Below is a small trained network, with its code and all its weights. Each question gives an input and a class and asks what happens when units are switched off, that is, made to give their printed mean instead of their output.

import numpy as np


def w(rows, s, z=0):
    codes = np.array(rows[::2]) - 128.0
    scale = np.full(codes.shape[1], s)
    scale[-1] = z or s
    return codes * scale


def norm(h):
    return h / np.sqrt((h * h).mean(-1, keepdims=True) + 1e-5)


def f(y):
    return np.maximum(y, 0)


def log_softmax(a):
    a = a - a.max(-1, keepdims=True)
    return a - np.log(np.exp(a).sum(-1, keepdims=True))


def net(x, mask):
    res = np.array(x, float).reshape(1, 4) / 4 @ E
    u = 0
    for l in range(4):
        y = f(norm(res) @ A[l][:, :-1].T + A[l][:, -1])
        res = res + np.where(mask[u : u + 7], y, B[l][:, -1]) @ B[l][:, :-1]
        u += 7
    return log_softmax(norm(res)[-1] @ U[:, :-1].T + U[:, -1])


A, B = {}, {}
E = w([
[125,141,72,212,84,123,58,184,164,118],'x0',
[126,123,149,126,130,127,111,141,134,145],'x1',
[168,177,136,223,209,150,110,118,67,110],'x2',
[62,103,157,108,172,252,152,170,126,111],'x3',
],0.0032)
A[0] = w([
[101,117,139,22,58,117,158,104,186,160,187],'0.n0',
[36,54,51,126,88,179,220,193,175,160,162],'0.n1',
[108,130,139,52,211,140,111,88,135,38,114],'0.n2',
[125,141,65,156,125,137,3,199,129,52,12],'0.n3',
[230,167,176,207,110,93,124,100,42,81,52],'0.n4',
[82,90,59,134,47,132,121,202,248,153,84],'0.n5',
[109,136,135,142,96,68,124,112,135,116,158],'0.n6',
],0.0029,0.0011)
B[0] = w([
[130,55,144,201,138,171,246,206,120,149,252],'0.n0',
[93,107,212,89,139,107,75,109,188,70,226],'0.n1',
[158,157,175,174,79,151,77,206,66,141,179],'0.n2',
[97,1,129,122,150,130,209,222,105,93,199],'0.n3',
[49,139,140,49,135,108,145,184,200,152,222],'0.n4',
[181,186,144,120,113,206,83,7,170,98,228],'0.n5',
[167,117,120,127,93,115,123,181,74,202,179],'0.n6',
],0.0032,0.0033)
A[1] = w([
[199,78,147,56,141,138,218,123,182,139,155],'1.n0',
[160,154,80,143,45,84,64,92,171,97,29],'1.n1',
[253,139,122,153,195,71,184,142,174,165,172],'1.n2',
[97,186,120,55,222,107,82,47,144,175,1],'1.n3',
[179,190,135,107,31,100,75,94,145,151,21],'1.n4',
[71,150,208,100,105,84,184,97,130,148,111],'1.n5',
[166,199,196,86,201,133,152,76,78,162,172],'1.n6',
],0.0032,0.00047)
B[1] = w([
[160,151,107,178,108,72,101,154,91,130,253],'1.n0',
[152,112,225,102,146,161,125,29,52,152,199],'1.n1',
[108,103,104,107,30,80,86,197,163,88,232],'1.n2',
[60,231,113,3,164,122,30,56,63,110,160],'1.n3',
[140,132,96,137,242,200,151,34,13,99,186],'1.n4',
[81,130,16,89,196,65,182,158,100,106,215],'1.n5',
[124,161,92,74,129,134,97,68,203,132,225],'1.n6',
],0.0034,0.003)
A[2] = w([
[162,56,92,116,64,95,145,91,124,148,216],'2.n0',
[119,178,161,131,111,9,100,78,123,89,185],'2.n1',
[190,93,82,174,102,2,174,194,116,162,81],'2.n2',
[137,167,129,162,58,88,79,187,138,63,2],'2.n3',
[74,51,178,21,90,88,193,137,129,153,175],'2.n4',
[98,182,135,111,114,36,127,187,138,136,172],'2.n5',
[98,151,118,61,99,47,124,60,114,143,90],'2.n6',
],0.004,0.00095)
B[2] = w([
[138,147,174,143,214,181,101,135,115,237,214],'2.n0',
[10,104,92,152,72,125,127,175,88,82,222],'2.n1',
[219,144,138,78,153,122,252,167,227,199,253],'2.n2',
[127,195,160,95,180,175,160,169,171,205,173],'2.n3',
[160,164,72,171,100,73,77,148,88,118,254],'2.n4',
[134,161,82,68,154,130,158,49,159,103,207],'2.n5',
[102,135,133,135,130,190,94,114,188,76,216],'2.n6',
],0.0039,0.0043)
A[3] = w([
[87,171,167,27,166,184,186,120,125,126,235],'3.n0',
[86,102,142,3,86,100,175,142,79,150,188],'3.n1',
[68,112,189,177,128,165,158,168,163,151,255],'3.n2',
[117,164,153,143,132,188,168,105,109,124,124],'3.n3',
[148,123,119,166,91,129,73,49,89,178,34],'3.n4',
[132,203,142,163,174,209,126,97,136,170,151],'3.n5',
[92,77,102,167,89,91,134,241,7,73,129],'3.n6',
],0.0033,0.00087)
B[3] = w([
[199,79,96,175,94,111,73,91,146,153,251],'3.n0',
[91,163,140,183,170,167,151,169,112,111,226],'3.n1',
[135,179,119,94,110,35,212,90,104,108,215],'3.n2',
[137,105,177,145,65,118,99,99,138,198,163],'3.n3',
[173,30,168,135,185,162,41,111,20,129,152],'3.n4',
[158,61,104,85,81,91,126,107,67,167,208],'3.n5',
[11,157,206,253,246,171,151,187,68,113,182],'3.n6',
],0.0048,0.003)
U = w([
[216,182,53,115,153,77,216,190,176,217,161],'0',
[221,45,161,128,120,185,36,26,42,198,200],'1',
[26,131,190,236,217,175,171,203,51,88,139],'2',
[96,83,195,97,31,179,84,114,254,24,86],'3',
[63,224,28,57,152,94,31,48,145,44,7],'4',
],0.0076,0.0013)

Each question gives the input, the list of numbers given to net, and the class t.
The units are the neurons (one row each of A and B). Each row of codes is followed by its name. A weight is (code - 128) times the scale printed after its matrix; where a second scale follows, it is the last column's (A, B and U).
mask holds one flag per neuron, layer by layer. A switched-off neuron (its flag False) gives its mean, the last column of its row in B, instead of its output. The means were averaged over made-up inputs and are rounded, as every weight is.
A unit's drop is (log p(t) with every unit on - log p(t) with that unit switched off) / (log p(t) with every unit on - log p(t) with every unit switched off).
unit that matters most: the unit with the biggest drop
k most important neurons: the k neurons with the biggest drops, biggest first
top k neurons in layer l: the k neurons of layer l with the biggest drops, biggest first
input [3,-2,-8,-1], class 1: unit that matters most : 0.n5
input [-4,2,-2,1], class 2: top 3 neurons in layer 0 : (0.n0, 0.n2, 0.n6)
input [6,3,-5,-8], class 1: 3 most important neurons : (1.n1, 0.n5, 1.n4)
input [4,-8,-7,-6], class 1: 2 most important neurons : (0.n5, 1.n1)
input [-7,-6,0,1], class 2: top 2 neurons in layer 2 : (2.n2, 2.n5)
input [7,-2,7,0], class 0: 3 most important neurons : (2.n3, 2.n1, 1.n4)
input [2,-6,0,2], class 3: 4 most important neurons : (0.n5, 0.n0, 2.n1, 0.n1)
input [2,7,0,6], class 3: 2 most important neurons : (2.n1, 0.n0)
input [-2,-8,1,5], class 1: 2 most important neurons : (2.n1, 0.n3)
input [0,-6,3,8], class 1: 4 most important neurons : (2.n1, 0.n0, 0.n3, 2.n4)
input [0,3,1,-1], class 4: top 4 neurons in layer 0 : (0.n0, 0.n4, 0.n3, 0.n2)
input [2,5,-1,5], class 3: top 2 neurons in layer 2 : (2.n0, 2.n1)
input [3,-5,0,5], class 3: top 3 neurons in layer 0 : (0.n0, 0.n1, 0.n5)
input [0,0,6,-6], class 4: 3 most important neurons : (0.n0, 0.n4, 1.n3)
input [3,8,5,0], class 0: unit that matters most : 2.n1
input [8,-5,-1,-1], class 1: top 2 neurons in layer 0 : (0.n5, 0.n0)
input [8,2,-2,3], class 3: 2 most important neurons : (0.n5, 0.n3)
input [-1,2,7,0], class 4: 2 most important neurons : (0.n0, 0.n4)
input [8,4,-2,2], class 3: 2 most important neurons : (0.n3, 0.n5)
input [-4,2,1,-5], class 4: unit that matters most : 0.n3
input [6,0,-1,-4], class 1: top 2 neurons in layer 0 : (0.n5, 0.n0)
